Here is a tiny trained network, its code and every weight. The questions are about switching its units off for an input and a class, where a switched-off unit gives its printed mean instead of its output.

import numpy as np


def w(rows, s, z=0):
    codes = np.array(rows[::2]) - 128.0
    scale = np.full(codes.shape[1], s)
    scale[-1] = z or s
    return codes * scale


def norm(h):
    return h / np.sqrt((h * h).mean(-1, keepdims=True) + 1e-5)


def f(y):
    return y / 2 * (1 + np.tanh(0.7978845608 * (y + 0.044715 * y**3)))


def log_softmax(a):
    a = a - a.max(-1, keepdims=True)
    return a - np.log(np.exp(a).sum(-1, keepdims=True))


def net(x, mask):
    res = np.array(x, float).reshape(1, 5) / 4 @ E
    u = 0
    for l in range(4):
        y = f(norm(res) @ A[l][:, :-1].T + A[l][:, -1])
        res = res + np.where(mask[u : u + 7], y, B[l][:, -1]) @ B[l][:, :-1]
        u += 7
    return log_softmax(norm(res)[-1] @ U[:, :-1].T + U[:, -1])


A, B = {}, {}
E = w([
[117,188,63,103,103,198,185,60,110,80,101],'x0',
[66,224,96,105,98,49,219,212,66,127,130],'x1',
[111,153,144,157,51,81,49,192,146,70,61],'x2',
[130,54,109,200,36,66,105,144,132,156,128],'x3',
[254,167,113,91,35,79,107,199,142,52,171],'x4',
],0.0091)
A[0] = w([
[145,178,121,126,91,21,193,198,122,51,223,39],'L0N0',
[55,138,75,83,186,166,232,78,59,152,95,95],'L0N1',
[2,149,158,130,78,68,35,169,92,121,28,3],'L0N2',
[212,158,105,88,154,113,38,68,166,35,107,95],'L0N3',
[65,130,101,121,122,161,178,85,158,183,116,67],'L0N4',
[226,71,134,164,57,217,68,123,164,100,120,67],'L0N5',
[175,10,177,152,110,164,83,109,130,228,204,3],'L0N6',
],0.0069,0.0046)
B[0] = w([
[120,159,71,77,78,114,87,136,100,206,102,225],'L0N0',
[104,115,169,111,82,209,187,130,106,145,137,255],'L0N1',
[80,135,89,217,174,105,156,168,195,72,89,205],'L0N2',
[108,125,131,116,92,154,82,129,127,64,127,206],'L0N3',
[170,101,123,133,127,97,245,79,77,111,101,163],'L0N4',
[125,127,106,101,113,121,93,55,150,88,70,227],'L0N5',
[125,103,132,115,188,65,141,74,193,153,123,229],'L0N6',
],0.011,0.0059)
A[1] = w([
[158,141,194,125,172,181,145,194,99,66,174,71],'L1N0',
[164,2,115,143,157,43,161,76,202,172,156,3],'L1N1',
[129,69,196,141,145,104,83,54,115,156,148,25],'L1N2',
[175,142,145,68,86,100,119,215,89,111,160,80],'L1N3',
[123,214,96,71,101,116,107,192,74,131,111,81],'L1N4',
[158,185,175,90,167,164,114,199,84,150,198,96],'L1N5',
[209,213,92,49,89,54,148,178,39,128,135,62],'L1N6',
],0.0086,0.0037)
B[1] = w([
[44,109,144,80,234,148,118,198,123,60,169,137],'L1N0',
[190,118,155,158,236,52,74,151,77,187,190,253],'L1N1',
[151,116,108,42,133,41,127,167,128,157,163,190],'L1N2',
[138,231,104,60,158,135,143,76,180,104,82,179],'L1N3',
[156,150,125,56,204,97,102,208,124,255,104,224],'L1N4',
[111,175,125,89,119,175,77,155,97,69,198,153],'L1N5',
[194,209,87,57,64,76,69,103,143,234,135,236],'L1N6',
],0.0092,0.0064)
A[2] = w([
[117,152,146,207,113,128,131,254,142,123,135,47],'L2N0',
[144,72,75,58,177,112,175,130,137,142,98,105],'L2N1',
[112,213,143,221,129,81,140,217,104,120,30,45],'L2N2',
[102,83,152,118,77,126,152,171,71,107,138,3],'L2N3',
[141,151,47,225,53,55,120,112,113,158,100,72],'L2N4',
[92,140,135,164,123,161,231,115,100,157,149,77],'L2N5',
[131,141,159,188,111,197,188,91,39,179,150,37],'L2N6',
],0.0082,0.0026)
B[2] = w([
[112,125,56,169,81,135,147,105,227,104,126,174],'L2N0',
[100,192,134,151,164,75,116,95,127,146,125,216],'L2N1',
[86,131,39,176,114,155,146,171,198,110,218,253],'L2N2',
[146,126,139,96,143,118,97,109,137,123,115,114],'L2N3',
[123,66,118,128,129,221,118,162,8,130,185,225],'L2N4',
[80,64,127,103,106,146,160,148,123,104,53,242],'L2N5',
[100,109,183,116,150,95,206,55,88,161,51,229],'L2N6',
],0.011,0.0038)
A[3] = w([
[46,149,2,181,140,108,163,205,131,76,136,101],'L3N0',
[101,136,68,117,109,62,60,192,127,128,155,252],'L3N1',
[93,175,191,139,140,143,251,105,102,137,104,13],'L3N2',
[114,164,120,92,103,131,145,129,119,165,99,36],'L3N3',
[82,134,126,119,186,172,168,83,88,150,137,118],'L3N4',
[88,227,132,133,87,81,153,133,121,92,71,151],'L3N5',
[104,153,121,48,28,80,180,211,158,101,172,28],'L3N6',
],0.0086,0.0022)
B[3] = w([
[173,74,156,173,64,126,178,170,219,156,202,217],'L3N0',
[108,135,118,183,178,234,208,122,110,187,98,254],'L3N1',
[85,105,209,70,90,121,211,118,51,100,70,207],'L3N2',
[155,180,137,87,183,122,254,93,78,142,81,164],'L3N3',
[102,137,201,121,56,3,114,153,71,102,152,191],'L3N4',
[98,63,86,99,86,102,99,74,217,244,127,179],'L3N5',
[133,161,72,118,168,72,154,95,175,179,163,192],'L3N6',
],0.0079,0.0072)
U = w([
[85,201,188,117,168,203,114,196,89,56,225,30],'0',
[173,112,126,102,68,166,44,74,182,9,59,118],'1',
[77,89,72,225,91,149,176,203,202,143,152,155],'2',
[158,247,59,57,94,125,125,164,135,226,119,130],'3',
[167,93,97,183,83,191,99,158,22,142,168,2],'4',
[47,114,198,81,109,124,219,93,46,131,67,162],'5',
[158,91,178,161,231,41,80,103,140,178,164,190],'6',
],0.013,0.0047)

Each question gives the input, the list of numbers given to net, and the class t.
The units are the neurons (one row each of A and B). Each row of codes is followed by its name. A weight is (code - 128) times the scale printed after its matrix; where a second scale follows, it is the last column's (A, B and U).
mask holds one flag per neuron, layer by layer. A switched-off neuron (its flag False) gives its mean, the last column of its row in B, instead of its output. The means were averaged over made-up inputs and are rounded, as every weight is.
A unit's drop is (log p(t) with every unit on - log p(t) with that unit switched off) / (log p(t) with every unit on - log p(t) with every unit switched off).
The circuit of an input: a set's keep is (log p(t) with only the set's units on - log p(t) with every unit switched off) / (log p(t) with every unit on - log p(t) with every unit switched off). Starting from the 12 units with the biggest drops (on a tie, the unit counted first), units are removed one at a time, each time the one whose removal leaves the highest keep (on an exact tie, the one counted first), for as long as the keep stays at least 0.8.
circuit, biggest first: the units of the circuit, biggest drop first
k most important neurons: the k neurons with the biggest drops, biggest first
top k neurons in layer l: the k neurons of layer l with the biggest drops, biggest first
drop of u: that unit's drop, to one decimal
input [7,-6,-8,-6,5], class 5: circuit, biggest first	[L1N6]
input [-4,-5,5,-8,-4], class 1: circuit, biggest first	[L1N1; L1N4; L3N1]
input [-8,7,-6,6,0], class 3: circuit, biggest first	[L0N0; L1N6]
input [-1,-5,-5,-8,-1], class 5: circuit, biggest first	[L1N1; L3N4]
input [-6,5,-2,8,-6], class 2: circuit, biggest first	[L0N2; L2N2]
input [5,-5,-7,5,4], class 6: 2 most important neurons	[L0N6; L1N1]
input [-8,1,-1,-6,-5], class 5: top 3 neurons in layer 0	[L0N3; L0N6; L0N1]
input [8,-4,7,-7,8], class 1: 2 most important neurons	[L0N3; L0N5]
input [-1,4,2,0,-6], class 2: 2 most important neurons	[L0N2; L2N2]
input [5,-6,3,3,-6], class 6: 2 most important neurons	[L0N1; L1N2]
input [-1,-8,-6,-2,8], class 1: 3 most important neurons	[L0N3; L0N5; L1N4]
input [-1,-7,2,3,4], class 1: 2 most important neurons	[L0N5; L0N3]
input [0,-6,-4,-7,1], class 0: 2 most important neurons	[L1N0; L0N0]
input [-1,2,7,5,4], class 2: circuit, biggest first	[L0N2]
input [-3,-3,3,-3,-1], class 1: 3 most important neurons	[L0N3; L1N1; L1N4]
input [2,-3,3,5,-4], class 6: 2 most important neurons	[L1N1; L0N6]
input [-4,2,0,-8,0], class 0: top 2 neurons in layer 1	[L1N0; L1N5]
input [1,-2,6,4,4], class 2: top 2 neurons in layer 3	[L3N0; L3N1]
input [0,-6,-1,-5,-1], class 1: 3 most important neurons	[L0N3; L1N1; L1N4]
input [-2,4,0,-5,-2], class 5: most important neuron	[L0N1]
input [6,-5,-3,-8,6], class 1: drop of L0N3	0.1
input [-7,0,5,8,-3], class 2: drop of L0N2	0.8
